Below are the code and all the weights of a small trained network. Each question names an input and a target symbol and asks about switching units off, where a switched-off unit gives its printed mean instead of its output.

import numpy as np


def w(rows, s, z=0):
    codes = np.array(rows[::2]) - 128.0
    scale = np.full(codes.shape[1], s)
    scale[-1] = z or s
    return codes * scale


def norm(h):
    return h / np.sqrt((h * h).mean(-1, keepdims=True) + 1e-5)


def f(y):
    return y / 2 * (1 + np.tanh(0.7978845608 * (y + 0.044715 * y**3)))


def softmax(a):
    e = np.exp(a - a.max(-1, keepdims=True))
    return e / e.sum(-1, keepdims=True)


def log_softmax(a):
    a = a - a.max(-1, keepdims=True)
    return a - np.log(np.exp(a).sum(-1, keepdims=True))


def net(x, mask):
    ids = ['αβγεζθλπφψω'.index(c) for c in x.split()]
    T = len(ids)
    res = E[ids] + P[:T]
    u = 0
    for l in range(2):
        q, k, v = (norm(res) @ M[l].T for M in (Q, K, V))
        z = softmax(np.where(np.tri(T) > 0, q @ k.T / 4**0.5, -1e9)) @ v
        res = res + np.where(mask[u], z, O[l][:, -1]) @ O[l][:, :-1]
        u += 1
        y = f(norm(res) @ A[l][:, :-1].T + A[l][:, -1])
        res = res + np.where(mask[u : u + 16], y, B[l][:, -1]) @ B[l][:, :-1]
        u += 16
    return log_softmax(norm(res)[-1] @ U[:, :-1].T + U[:, -1])


Q, K, V, O, A, B = {}, {}, {}, {}, {}, {}
E = w([
[77,99,130],'α',
[70,108,113],'β',
[131,85,255],'γ',
[73,90,137],'ε',
[43,98,139],'ζ',
[155,207,161],'θ',
[58,104,101],'λ',
[128,82,162],'π',
[145,175,148],'φ',
[111,120,48],'ψ',
[177,196,181],'ω',
],0.018)
P = w([
[154,1,70],'0',
[99,197,141],'1',
[125,168,148],'2',
[143,130,161],'3',
[138,128,147],'4',
[111,213,137],'5',
[152,123,154],'6',
[156,86,149],'7',
[140,126,153],'8',
[146,106,139],'9',
[114,223,165],'10',
[145,126,143],'11',
[139,140,143],'12',
[140,136,145],'13',
],0.0099)
Q[0] = w([
[205,141,138],'0.h1',
[137,166,123],'0.h1',
[71,73,23],'0.h1',
[249,207,128],'0.h1',
],0.012)
K[0] = w([
[171,74,128],'0.h1',
[164,141,108],'0.h1',
[105,199,190],'0.h1',
[247,79,99],'0.h1',
],0.014)
V[0] = w([
[105,8,73],'0.h1',
[93,46,93],'0.h1',
[3,181,157],'0.h1',
[152,148,138],'0.h1',
],0.0062)
O[0] = w([
[233,250,161,166],'0.h1',
[200,238,157,174],'0.h1',
[15,255,139,255],'0.h1',
[123,81,120,100],'0.h1',
],0.0056,0.0073)
A[0] = w([
[53,138,102,158],'0.n1',
[82,139,129,151],'0.n2',
[111,114,120,129],'0.n3',
[249,167,89,114],'0.n4',
[7,88,128,159],'0.n5',
[108,131,164,89],'0.n6',
[145,198,185,194],'0.n7',
[179,162,37,35],'0.n8',
[134,128,4,141],'0.n9',
[165,99,102,50],'0.n10',
[98,82,80,73],'0.n11',
[143,116,164,3],'0.n12',
[147,97,111,80],'0.n13',
[48,126,112,120],'0.n14',
[153,96,105,101],'0.n15',
[125,107,120,105],'0.n16',
],0.015,0.0034)
B[0] = w([
[174,172,147,213],'0.n1',
[156,137,125,180],'0.n2',
[124,123,136,133],'0.n3',
[96,252,127,151],'0.n4',
[167,181,70,248],'0.n5',
[149,113,91,145],'0.n6',
[186,111,43,186],'0.n7',
[138,114,69,130],'0.n8',
[139,41,134,133],'0.n9',
[74,164,146,123],'0.n10',
[96,101,124,130],'0.n11',
[167,132,130,121],'0.n12',
[98,138,151,119],'0.n13',
[156,174,124,207],'0.n14',
[80,159,152,121],'0.n15',
[115,133,139,122],'0.n16',
],0.018,0.015)
Q[1] = w([
[110,177,142],'1.h1',
[118,164,100],'1.h1',
[84,255,131],'1.h1',
[122,160,70],'1.h1',
],0.024)
K[1] = w([
[73,87,168],'1.h1',
[112,153,147],'1.h1',
[5,64,222],'1.h1',
[132,195,138],'1.h1',
],0.019)
V[1] = w([
[5,147,230],'1.h1',
[194,194,23],'1.h1',
[98,158,122],'1.h1',
[61,18,78],'1.h1',
],0.019)
O[1] = w([
[165,157,232,95],'1.h1',
[153,149,34,254],'1.h1',
[146,153,131,165],'1.h1',
[3,159,126,56],'1.h1',
],0.028,0.018)
A[1] = w([
[251,17,167,80],'1.n1',
[129,68,44,146],'1.n2',
[217,108,133,71],'1.n3',
[176,143,102,95],'1.n4',
[124,133,126,131],'1.n5',
[139,162,80,170],'1.n6',
[146,107,13,232],'1.n7',
[132,135,171,152],'1.n8',
[149,153,203,253],'1.n9',
[98,158,181,198],'1.n10',
[148,115,141,138],'1.n11',
[110,163,124,108],'1.n12',
[138,39,109,177],'1.n13',
[143,124,132,102],'1.n14',
[123,137,116,94],'1.n15',
[131,113,137,106],'1.n16',
],0.022,0.0039)
B[1] = w([
[2,24,146,157],'1.n1',
[60,55,113,186],'1.n2',
[81,105,68,182],'1.n3',
[176,178,99,190],'1.n4',
[131,125,131,129],'1.n5',
[217,133,174,203],'1.n6',
[36,128,210,254],'1.n7',
[130,109,105,131],'1.n8',
[131,59,132,151],'1.n9',
[89,149,71,140],'1.n10',
[118,132,124,130],'1.n11',
[117,97,135,137],'1.n12',
[57,117,173,139],'1.n13',
[128,127,120,130],'1.n14',
[141,123,135,132],'1.n15',
[113,140,109,122],'1.n16',
],0.035,0.021)
U = w([
[31,65,120,122],'α',
[98,114,8,72],'β',
[104,74,150,170],'γ',
[103,174,133,189],'ε',
[34,176,103,110],'ζ',
[159,97,106,48],'θ',
[141,96,106,56],'λ',
[136,84,124,87],'π',
[148,63,122,76],'φ',
[100,119,192,251],'ψ',
[187,168,111,176],'ω',
],0.016,0.0031)

Each question gives the input, a string of symbols that net reads in full, and the target symbol t.
The units are the heads (4 rows each of Q, K, V and O) and the neurons (one row each of A and B). Each row of codes is followed by its name. A weight is (code - 128) times the scale printed after its matrix; where a second scale follows, it is the last column's (O, A, B and U).
mask holds one flag per unit, layer by layer, with each layer's heads first. A switched-off unit (its flag False) gives its mean, the last column of its rows in O or B, instead of its output. The means were averaged over made-up inputs and are rounded, as every weight is.
A unit's drop is (log p(t) with every unit on - log p(t) with that unit switched off) / (log p(t) with every unit on - log p(t) with every unit switched off).
most important unit: the unit with the biggest drop
top k neurons: the k neurons with the biggest drops, biggest first
top k neurons in layer l: the k neurons of layer l with the biggest drops, biggest first
input λ β α β ζ β β β ζ ζ λ λ θ, target ζ: top 3 neurons : 0.n9, 0.n5, 0.n4
input β β ζ ζ φ ε π ζ ψ ζ θ, target ω: top 2 neurons : 0.n4, 0.n8
input β λ ω λ ψ λ ζ θ ζ, target ω: top 2 neurons : 0.n4, 0.n8
input θ θ φ γ ω ζ ζ β λ ω λ ζ, target ψ: most important unit : 0.h1
input λ π β α, target ζ: top 3 neurons : 0.n9, 0.n8, 0.n5
input λ θ β β β, target ζ: top 3 neurons : 0.n9, 0.n8, 0.n7
input λ ζ ε φ ε β ζ φ, target ζ: top 4 neurons in layer 0 : 0.n9, 0.n4, 0.n5, 0.n8
input γ π φ π β β β θ, target α: top 3 neurons : 0.n5, 1.n9, 1.n6
input ψ ζ ω ω, target ε: top 2 neurons : 0.n4, 0.n8
input λ ζ β ε φ, target ζ: top 4 neurons : 0.n9, 0.n4, 0.n8, 0.n5
input λ π θ β λ, target ζ: top 2 neurons : 0.n9, 0.n7
input γ ζ ζ φ ε β ζ β, target α: top 3 neurons in layer 1 : 1.n6, 1.n9, 1.n10
input β ω ζ ζ ζ α ζ γ θ α ζ ω π α, target ω: top 4 neurons : 0.n4, 0.n7, 0.n8, 0.n5
input β ζ ζ λ ζ ζ θ ζ β ψ ζ ζ λ, target ω: top 4 neurons in layer 0 : 0.n4, 0.n8, 0.n7, 0.n5
input ψ λ ζ ω ζ θ γ φ θ β ζ α, target ε: most important unit : 0.n7
input β ψ ψ θ ζ φ, target ω: top 3 neurons : 0.n4, 0.n8, 0.n5
input ψ ζ λ β ε β ω ω ζ, target ε: top 4 neurons in layer 0 : 0.n7, 0.n5, 0.n8, 0.n1
input ψ β γ ζ ω ζ λ ζ θ ζ ψ ζ β, target ε: top 3 neurons : 0.n7, 0.n5, 0.n8
input β ζ ζ ψ ζ α α ω ζ γ ω ζ ζ ω, target ω: top 3 neurons : 0.n4, 0.n8, 0.n7
input λ λ ζ λ β, target ζ: top 3 neurons : 0.n9, 0.n8, 0.n5
input λ β π ζ ζ λ ψ ε, target ζ: most important unit : 0.n9
input β ζ ω, target ω: top 3 neurons : 0.n4, 0.n8, 0.n5
input λ λ θ ζ θ β λ ε α ω φ α, target ζ: top 2 neurons in layer 0 : 0.n9, 0.n7
input β β ζ ζ ζ α, target ω: top 2 neurons in layer 0 : 0.n4, 0.n8
input γ λ π ζ, target α: top 4 neurons in layer 1 : 1.n6, 1.n9, 1.n10, 1.n4
input ψ π ζ ω ζ ζ π λ ζ λ θ, target ε: top 2 neurons in layer 0 : 0.n4, 0.n5
input γ ζ ζ ζ β ζ, target α: top neuron in layer 1 : 1.n9
input ψ ζ ζ λ λ ζ β ω, target ε: top 3 neurons in layer 0 : 0.n4, 0.n5, 0.n8
input γ β ζ ζ ζ β, target α: top 4 neurons in layer 0 : 0.n5, 0.n2, 0.n7, 0.n4
